Below are the code and all the weights of a small trained network. Each question names an input and a class and asks about switching units off, where a switched-off unit gives its printed mean instead of its output.

import numpy as np


def w(rows, s, z=0):
    codes = np.array(rows[::2]) - 128.0
    scale = np.full(codes.shape[1], s)
    scale[-1] = z or s
    return codes * scale


def norm(h):
    return h / np.sqrt((h * h).mean(-1, keepdims=True) + 1e-5)


def f(y):
    return np.maximum(y, 0)


def log_softmax(a):
    a = a - a.max(-1, keepdims=True)
    return a - np.log(np.exp(a).sum(-1, keepdims=True))


def net(x, mask):
    res = np.array(x, float).reshape(1, 8) / 4 @ E
    u = 0
    for l in range(3):
        y = f(norm(res) @ A[l][:, :-1].T + A[l][:, -1])
        res = res + np.where(mask[u : u + 3], y, B[l][:, -1]) @ B[l][:, :-1]
        u += 3
    return log_softmax(norm(res)[-1] @ U[:, :-1].T + U[:, -1])


A, B = {}, {}
E = w([
[111,89,144,112,130,110,150,132],'x0',
[254,160,190,118,113,35,150,127],'x1',
[116,114,139,117,122,124,124,134],'x2',
[137,189,78,156,136,126,96,97],'x3',
[113,130,164,191,35,86,221,115],'x4',
[137,152,85,30,118,131,241,96],'x5',
[132,145,126,133,126,138,120,138],'x6',
[141,147,124,138,133,144,116,139],'x7',
],0.0077)
A[0] = w([
[190,212,164,47,162,57,196,26,4],'0.n0',
[204,190,167,101,105,153,255,19,53],'0.n1',
[121,197,40,84,204,247,132,198,210],'0.n2',
],0.004,0.0027)
B[0] = w([
[155,77,208,16,141,209,144,178,208],'0.n0',
[99,181,153,137,22,164,155,204,218],'0.n1',
[87,1,147,83,217,134,181,77,252],'0.n2',
],0.0091,0.0041)
A[1] = w([
[110,104,123,93,161,138,59,83,247],'1.n0',
[2,103,104,195,66,189,200,156,176],'1.n1',
[191,130,222,173,165,40,118,44,247],'1.n2',
],0.0076,0.0013)
B[1] = w([
[78,126,198,110,69,136,194,217,220],'1.n0',
[168,176,121,169,156,119,153,7,255],'1.n1',
[135,103,151,113,120,62,81,194,218],'1.n2',
],0.012,0.0062)
A[2] = w([
[128,106,137,45,165,90,144,126,254],'2.n0',
[3,86,166,254,145,123,119,119,165],'2.n1',
[128,168,102,117,21,84,177,160,171],'2.n2',
],0.0083,0.001)
B[2] = w([
[139,185,1,110,212,155,144,169,231],'2.n0',
[161,102,172,163,32,183,69,82,254],'2.n1',
[41,102,147,168,89,221,47,158,215],'2.n2',
],0.0094,0.0059)
U = w([
[98,70,167,112,64,172,115,169,254],'0',
[167,107,150,111,145,56,62,254,49],'1',
[85,39,9,69,162,118,149,105,14],'2',
[187,168,105,48,138,117,165,210,35],'3',
[180,112,121,149,71,99,60,72,109],'4',
[152,94,154,173,26,34,93,221,37],'5',
[128,154,131,152,135,95,200,102,107],'6',
],0.0096,0.0032)

Each question gives the input, the list of numbers given to net, and the class t.
The units are the neurons (one row each of A and B). Each row of codes is followed by its name. A weight is (code - 128) times the scale printed after its matrix; where a second scale follows, it is the last column's (A, B and U).
mask holds one flag per neuron, layer by layer. A switched-off neuron (its flag False) gives its mean, the last column of its row in B, instead of its output. The means were averaged over made-up inputs and are rounded, as every weight is.
A unit's drop is (log p(t) with every unit on - log p(t) with that unit switched off) / (log p(t) with every unit on - log p(t) with every unit switched off).
The circuit of an input: a set's keep is (log p(t) with only the set's units on - log p(t) with every unit switched off) / (log p(t) with every unit on - log p(t) with every unit switched off). Starting from all 9 units, units are removed one at a time, each time the one whose removal leaves the highest keep (on an exact tie, the one counted first), for as long as the keep stays at least 0.8.
circuit, biggest first: the units of the circuit, biggest drop first
top k neurons: the k neurons with the biggest drops, biggest first
k most important neurons of layer l: the k neurons of layer l with the biggest drops, biggest first
drop of u: that unit's drop, to one decimal
input [-8,6,-5,-2,5,1,0,8], class 0: circuit, biggest first -> 2.n2
input [7,7,1,6,0,-3,3,4], class 1: circuit, biggest first -> 2.n1, 1.n1
input [-7,-1,5,-6,6,-8,0,-4], class 4: circuit, biggest first -> 1.n1, 1.n0
input [-4,7,0,8,0,-4,6,6], class 1: top 3 neurons -> 1.n2, 2.n1, 1.n1
input [1,-1,3,-3,-2,1,-8,-5], class 2: top 3 neurons -> 2.n0, 1.n2, 2.n1
input [2,-4,4,8,3,-5,1,3], class 4: top 2 neurons -> 1.n1, 2.n1
input [1,-1,1,-3,6,-4,7,5], class 4: top 2 neurons -> 1.n1, 1.n0
input [7,0,4,5,3,-7,3,-4], class 4: top 2 neurons -> 2.n1, 1.n0
input [4,6,1,8,2,4,-8,3], class 0: 2 most important neurons of layer 0 -> 0.n1, 0.n2
input [-8,6,2,-1,8,5,4,-7], class 0: 2 most important neurons of layer 0 -> 0.n0, 0.n1
input [5,1,-5,8,-2,-1,2,-3], class 1: top 2 neurons -> 0.n1, 1.n2
input [-4,-2,-1,-2,-4,2,-2,-2], class 2: top 2 neurons -> 0.n2, 2.n0
input [-1,-8,-7,-4,5,-3,-7,-3], class 4: top 2 neurons -> 1.n1, 2.n1
input [7,3,6,8,0,-5,-2,0], class 1: circuit, biggest first -> 1.n2
input [-3,-8,7,6,2,8,4,8], class 6: 2 most important neurons of layer 2 -> 2.n2, 2.n0
input [0,-8,-6,7,3,4,6,-8], class 6: top 2 neurons -> 1.n1, 2.n2
input [4,0,2,3,-1,3,-1,-1], class 2: 2 most important neurons of layer 1 -> 1.n0, 1.n2
input [7,4,-1,-6,-4,-1,-1,-8], class 1: 2 most important neurons of layer 1 -> 1.n2, 1.n1
input [3,-7,7,7,5,-1,-3,-3], class 4: 2 most important neurons of layer 2 -> 2.n1, 2.n0
input [1,-5,7,4,4,-4,6,5], class 4: circuit, biggest first -> 1.n1
input [-5,-5,-1,-5,2,6,-7,-3], class 6: drop of 0.n0 -> 0.1
input [8,-8,-2,-8,3,2,6,-2], class 6: drop of 1.n1 -> 0.8
input [-3,-1,5,-8,-1,5,-3,1], class 2: drop of 0.n2 -> 0.0
input [-2,-6,-6,5,2,5,8,-8], class 6: drop of 1.n1 -> 0.7
